-4.7  -9.0  0.5  -1.8  -5.8  14.5  -43.3  17.6  -8.8  20.4  17.7  -14.3  7.7  -6.0  -0.3  0.9  -28.6  1.9  8.9  -11.5  3.5  9.5  10.3  -20.6  -0.8  -3.9  24.2  2.3  14.1  -7.5  -18.2 => M/j719
6.3  -1.0  -3.2  -5.4  -8.0  10.6  -18.1  22.8  -9.9  21.6  6.6  -5.5  -15.4  -8.5  -3.2  -12.6  -27.2  -7.2  8.6  -0.5  22.2  11.4  10.6  -26.3  1.4  -10.9  6.7  5.1  19.3  -1.4  -3.3 => P/J229
4.6  -2.0  -1.7  -9.7  -14.6  3.5  -21.7  19.5  -9.4  14.4  4.4  -12.1  -35.3  -0.5  7.6  -12.4  -34.6  -5.7  7.9  -2.2  24.8  12.1  15.0  -35.5  -1.8  4.9  8.8  5.3  1.6  -5.3  -14.4 => P/J229
-6.2  -17.6  9.2  -4.1  -1.6  15.7  -34.0  -3.4  -7.9  14.5  27.8  -15.4  -16.2  1.4  7.8  -21.8  -26.0  4.4  1.8  -12.8  20.1  12.6  24.0  -31.3  7.3  -4.1  17.9  7.0  26.3  6.1  -16.2 => M/j925
0.7  -10.9  -4.9  -17.9  -2.3  17.4  -33.5  30.6  -21.6  24.5  28.8  -21.3  -24.5  -4.5  13.7  -28.4  -46.3  -4.5  11.1  -20.0  29.4  15.4  29.8  -60.7  8.9  -13.8  23.0  3.9  30.5  -0.2  -12.2 => P/j925
1.0  -10.6  3.6  -8.9  -0.4  9.3  -24.5  28.4  -9.8  4.1  47.2  -22.6  -21.4  -1.9  21.7  -10.2  -40.2  -9.8  8.9  -15.7  7.5  12.8  21.2  -34.4  -0.8  -2.9  15.6  7.2  9.4  -7.0  -13.3 => P/J229
3.1  -6.7  -0.7  -6.3  1.9  34.0  -10.6  15.1  -0.1  17.4  6.5  -12.2  -7.9  -7.5  8.5  -18.9  -5.9  -2.1  2.9  2.2  19.0  6.1  8.5  -35.6  9.5  -5.3  2.7  -8.6  21.2  -9.8  -3.4 => P/j925
-3.3  -2.2  -9.5  8.6  -1.4  20.7  -4.6  -6.7  0.1  13.8  2.3  -1.0  -26.3  -2.9  13.1  -27.0  -9.5  3.2  17.0  2.1  22.0  4.7  19.4  -30.8  12.1  -6.6  -9.4  -3.9  30.5  2.9  2.1 => C/j925
7.0  -2.8  -2.8  -7.0  -3.9  5.0  -7.7  5.6  -1.6  11.4  -0.2  -7.4  -22.1  2.3  17.8  -13.8  -17.2  -4.5  6.5  0.1  10.1  19.5  11.0  -27.4  1.0  -1.4  -2.3  -5.4  7.1  -11.5  1.1 => C/J229
7.5  -1.1  -1.3  -11.6  -4.3  8.6  -9.2  23.7  -11.5  14.8  12.1  -10.9  -30.2  -0.8  9.3  -23.5  -24.3  -9.0  2.1  -6.8  28.3  11.3  13.2  -42.8  4.7  -5.4  2.1  -2.3  13.0  -4.2  -6.1 => P/j925
-4.9  -21.1  9.7  -12.3  -6.2  12.5  -24.6  5.2  6.3  17.8  14.1  -17.9  -9.6  24.8  22.4  -17.6  -9.2  -2.3  7.3  -2.5  13.2  7.2  10.3  -15.2  14.9  -9.3  9.6  -12.4  -5.6  -5.1  -12.4 => C/j338
3.2  -15.6  -6.0  -16.4  -1.6  6.4  -21.2  6.1  -14.7  22.4  19.1  -17.0  -36.1  -5.5  5.8  -30.7  -41.5  0.9  5.7  -10.6  43.3  12.7  23.7  -56.6  4.8  -9.1  6.0  8.2  30.8  2.0  -8.4 => P/j925
2.7  -5.7  -2.5  -2.6  3.1  22.0  -12.5  -0.2  8.7  19.4  6.6  -5.4  -20.7  0.2  8.5  -22.8  -7.6  -2.8  2.7  -1.0  24.4  11.8  5.9  -25.5  10.0  -4.6  5.6  -10.0  19.3  0.2  -3.7 => C/j338
3.6  0.3  1.6  10.6  -1.6  17.1  -0.4  -8.3  5.6  11.8  3.8  -0.2  -18.6  -1.1  -1.0  -26.1  -10.0  -7.5  -0.4  0.0  22.4  13.9  11.4  -27.1  5.4  -1.0  -11.4  7.0  29.1  -1.0  -7.3 => P/j925
4.0  -10.4  -11.9  -13.3  -0.7  16.3  -24.9  32.2  -12.5  16.2  23.2  -16.1  -25.8  -3.1  19.9  -29.8  -39.4  -7.7  10.5  -14.7  37.3  6.2  23.6  -48.7  13.2  -10.8  19.2  -1.9  15.3  -5.9  -16.7 => P/j925
3.9  -7.3  0.0  -3.6  -10.8  4.4  -9.4  8.1  -8.7  13.2  1.1  -5.9  -35.4  -4.0  11.4  -9.8  -21.4  -7.7  2.9  -10.4  16.8  13.3  16.1  -28.7  -2.4  -0.9  2.9  1.7  10.1  -3.0  -4.6 => C/J229
-1.3  -3.8  -8.5  -2.8  6.2  18.9  20.7  -1.2  21.0  13.2  8.1  1.0  -2.3  -1.5  0.4  -32.4  -1.9  -2.8  0.5  10.9  13.5  9.5  3.7  -28.7  8.9  -9.3  -6.2  0.3  20.7  4.6  4.3 => P/j925
-2.8  -4.0  -4.0  -10.1  -3.9  11.5  -15.5  11.2  -6.1  14.9  12.5  -9.0  -24.4  -1.8  13.9  -21.8  -22.8  0.3  4.9  -2.9  26.5  8.9  16.8  -38.5  5.4  -7.2  -3.6  2.1  20.4  -0.9  -12.6 => C/j925
-3.6  -6.9  8.2  -4.1  -1.6  25.2  -9.6  14.4  4.9  31.5  13.8  -11.6  -23.9  -1.5  13.7  -26.8  -20.7  -3.8  3.2  -1.7  29.2  6.3  23.3  -39.4  9.1  -9.1  2.8  1.2  24.2  1.4  -5.7 => P/j925
4.1  -1.2  -3.9  -0.2  -3.4  5.0  -9.6  26.9  -8.1  13.0  2.5  -7.8  -5.2  -8.0  0.6  -13.4  -26.4  -7.7  6.5  -0.7  15.9  2.2  11.5  -21.0  1.0  -4.5  8.7  -1.4  5.7  -5.6  -8.7 => P/j719
1.8  -9.0  3.8  -16.2  0.0  10.9  -22.7  14.1  -12.1  20.7  19.5  -12.2  -18.5  -2.6  4.1  -18.1  -25.7  -0.6  10.1  -13.0  26.3  10.6  14.7  -29.0  10.3  -3.7  21.6  1.6  18.2  -2.4  -7.5 => P/j338
-2.3  -10.7  -0.5  -13.7  0.0  7.7  -18.8  3.5  0.6  14.8  -3.0  -2.9  -24.9  -1.4  15.3  -19.9  -23.2  1.2  2.6  -6.5  21.4  11.1  13.9  -43.2  2.4  -0.5  5.9  -2.1  15.6  -6.5  -11.8 => C/j925
-3.0  -7.5  -7.0  -9.4  6.1  19.2  -19.9  6.0  -0.5  21.7  18.9  -17.5  -28.2  -2.5  26.2  -30.9  -26.7  -7.2  3.1  -6.4  27.4  15.2  16.1  -51.1  5.4  -4.6  -10.2  -4.7  28.9  -6.3  -7.4 => C/j925
5.1  1.6  -5.7  2.3  -6.1  19.5  -12.9  27.6  -6.6  18.1  4.4  -5.8  -18.5  -8.4  8.1  -13.4  -34.7  -5.6  1.7  11.9  14.3  9.6  18.5  -32.5  -0.9  -2.4  7.8  4.8  19.9  -1.8  -6.0 => P/J229
3.2  -0.7  4.0  1.6  -6.2  8.1  -17.7  26.1  -12.6  16.4  4.3  -3.7  -19.9  -4.6  8.7  -10.8  -30.5  -7.1  10.8  -3.4  14.2  8.1  20.2  -36.0  -1.8  -2.7  10.3  -9.3  13.9  -10.1  -11.0 => P/J229
16.5  -13.3  -17.0  -39.2  -8.5  20.0  -69.9  54.7  -42.8  35.1  52.3  -37.6  -47.6  -14.1  40.7  -26.6  -69.9  -12.5  13.2  -42.0  34.1  17.7  39.7  -69.9  -6.3  -4.4  36.5  8.7  37.8  0.7  -24.3 => P/J229
2.2  -2.5  -5.6  -2.4  -1.1  10.5  -5.8  0.3  7.7  5.7  5.6  1.3  -24.5  -4.6  17.2  -29.1  -13.2  3.2  9.2  1.1  21.1  12.7  10.6  -47.9  0.9  -2.3  -11.0  -10.0  25.7  5.3  2.3 => C/j925
-1.0  0.2  0.1  6.3  -2.8  7.8  -0.6  0.9  6.5  12.1  -6.3  -5.1  -27.7  -2.7  13.7  -20.5  -9.5  -2.0  4.8  2.7  17.8  7.5  18.0  -26.2  1.5  -2.6  -10.7  -8.0  10.7  -0.1  -0.9 => C/j925
